q529: 104, 101, 181, 77, 118, 93, 78, 78, 92, 102, 77, 124, 94, 89, 99, 94, 87, 73, 114, 64, 85, 103, 89, 140, 88, 79, 96, 108
q210: 102, 130, 73, 99, 135, 88, 87, 88, 133, 108, 96, 80, 88, 71, 115, 115, 89, 146, 64, 125, 84, 132, 103, 87, 95, 90, 84, 92
q304: 145, 78, 57, 152, 102, 146, 70, 88, 84, 131, 132, 86, 81, 104, 84, 96, 92, 89, 136, 138, 90, 99, 102, 75, 121, 138, 83, 102
q180: 98, 70, 114, 132, 94, 91, 95, 153, 89, 97, 79, 85, 78, 86, 95, 83, 88, 80, 109, 61, 82, 106, 124, 85, 95, 84, 90, 115
q665: 145, 88, 146, 57, 99, 75, 132, 104, 121, 89, 130, 84, 102, 78, 96, 81, 70, 86, 152, 138, 136, 83, 102, 102, 92, 90, 102, 138
q428: 87, 78, 104, 181, 94, 93, 85, 102, 108, 124, 94, 140, 77, 99, 88, 91, 118, 103, 79, 92, 89, 114, 78, 101, 64, 73, 89, 96
q704: 145, 137, 115, 82, 89, 117, 136, 71, 85, 104, 102, 151, 118, 82, 90, 89, 93, 62, 86, 71, 72, 110, 85, 90, 87, 93, 78, 137
q641: 99, 71, 92, 85, 100, 120, 137, 83, 120, 101, 85, 118, 97, 71, 114, 71, 89, 85, 74, 85, 74, 140, 90, 94, 92, 88, 80, 98
q769: 93, 100, 73, 86, 117, 83, 67, 93, 96, 98, 102, 76, 101, 114, 100, 132, 115, 138, 92, 131, 132, 92, 103, 112, 98, 103, 116, 96
q190: 100, 76, 88, 104, 100, 94, 90, 114, 91, 98, 85, 81, 99, 130, 112, 93, 90, 106, 88, 76, 119, 104, 135, 101, 106, 106, 101, 119
98, 70, 114, 132, 94, 91, 95, 153, 89, 97, 79, 85, 78, 86, 95, 83, 88, 80, 109, 61, 82, 106, 124, 85, 95, 84, 90, 115 => q180
perm: 64, 73, 77, 77, 78, 78, 79, 85, 87, 88, 89, 89, 92, 93, 94, 94, 96, 99, 101, 102, 103, 104, 108, 114, 118, 124, 140, 181 => q529
perm: 64, 71, 73, 80, 84, 84, 87, 87, 88, 88, 88, 89, 90, 92, 95, 96, 99, 102, 103, 108, 115, 115, 125, 130, 132, 133, 135, 146 => q210
perm: 90, 81, 102, 99, 83, 57, 84, 104, 102, 146, 131, 138, 96, 92, 78, 84, 145, 136, 102, 70, 89, 75, 132, 138, 86, 121, 88, 152 => q304
104, 101, 181, 77, 118, 93, 78, 78, 92, 102, 77, 124, 94, 89, 99, 94, 87, 73, 114, 64, 85, 103, 89, 140, 88, 79, 96, 108 => q529
howmany q641: 84 => 0

q276: 80, 102, 85, 64, 99, 71, 127, 119, 64, 72, 76, 99, 130, 86, 139, 46, 66, 126, 95, 79, 86, 89, 104, 82, 146, 101, 89, 116, 83, 80, 105, 112
q59: 76, 72, 71, 64, 112, 46, 126, 82, 80, 99, 139, 83, 85, 66, 105, 146, 102, 105, 99, 119, 86, 95, 101, 64, 130, 80, 65, 89, 86, 79, 89, 116
q477: 73, 100, 41, 72, 160, 72, 128, 115, 94, 85, 102, 76, 121, 72, 76, 128, 72, 72, 101, 81, 105, 122, 110, 89, 92, 62, 74, 99, 87, 95, 122, 116
perm: 46, 64, 64, 65, 66, 71, 72, 76, 79, 80, 80, 82, 83, 85, 86, 86, 89, 89, 95, 99, 99, 101, 102, 105, 105, 112, 116, 119, 126, 130, 139, 146 => q59
howmany q477: 128 => 2

q546: 88, 69, 72, 103, 141, 112, 26, 71, 97, 82, 118, 71, 116, 102, 106, 64, 105, 118
q454: 106, 79, 73, 73, 105, 114, 105, 141, 103, 117, 107, 36, 101, 104, 80, 104, 73, 105
q410: 105, 104, 73, 141, 114, 101, 104, 106, 80, 117, 79, 73, 107, 104, 105, 73, 105, 36
88, 69, 72, 103, 141, 112, 26, 71, 97, 82, 118, 71, 116, 102, 106, 64, 105, 118 => q546
howmany q546: 118 => 2
106, 79, 73, 73, 105, 114, 105, 141, 103, 117, 107, 36, 101, 104, 80, 104, 73, 105 => q454
perm: 105, 73, 104, 80, 104, 101, 36, 107, 117, 103, 141, 105, 114, 105, 73, 73, 79, 106 => q454
howmany q410: 74 => 0
perm: 107, 104, 105, 73, 105, 36, 105, 104, 73, 141, 114, 101, 104, 106, 80, 117, 79, 73 => q410
perm: 36, 105, 73, 105, 104, 107, 73, 79, 117, 80, 106, 104, 101, 114, 141, 73, 104, 105 => q410

q753: 53, 97, 97, 87, 97, 87, 87
q786: 71, 53, 24, 71, 88, 24, 25
q962: 53, 25, 24, 71, 87, 24, 71
perm: 53, 87, 87, 97, 97, 87, 97 => q753
common q753 q786:  => 53
perm: 71, 87, 24, 71, 53, 25, 24 => q962
howmany q786: 24 => 2
howmany q753: 87 => 3
perm: 25, 71, 53, 24, 71, 88, 24 => q786

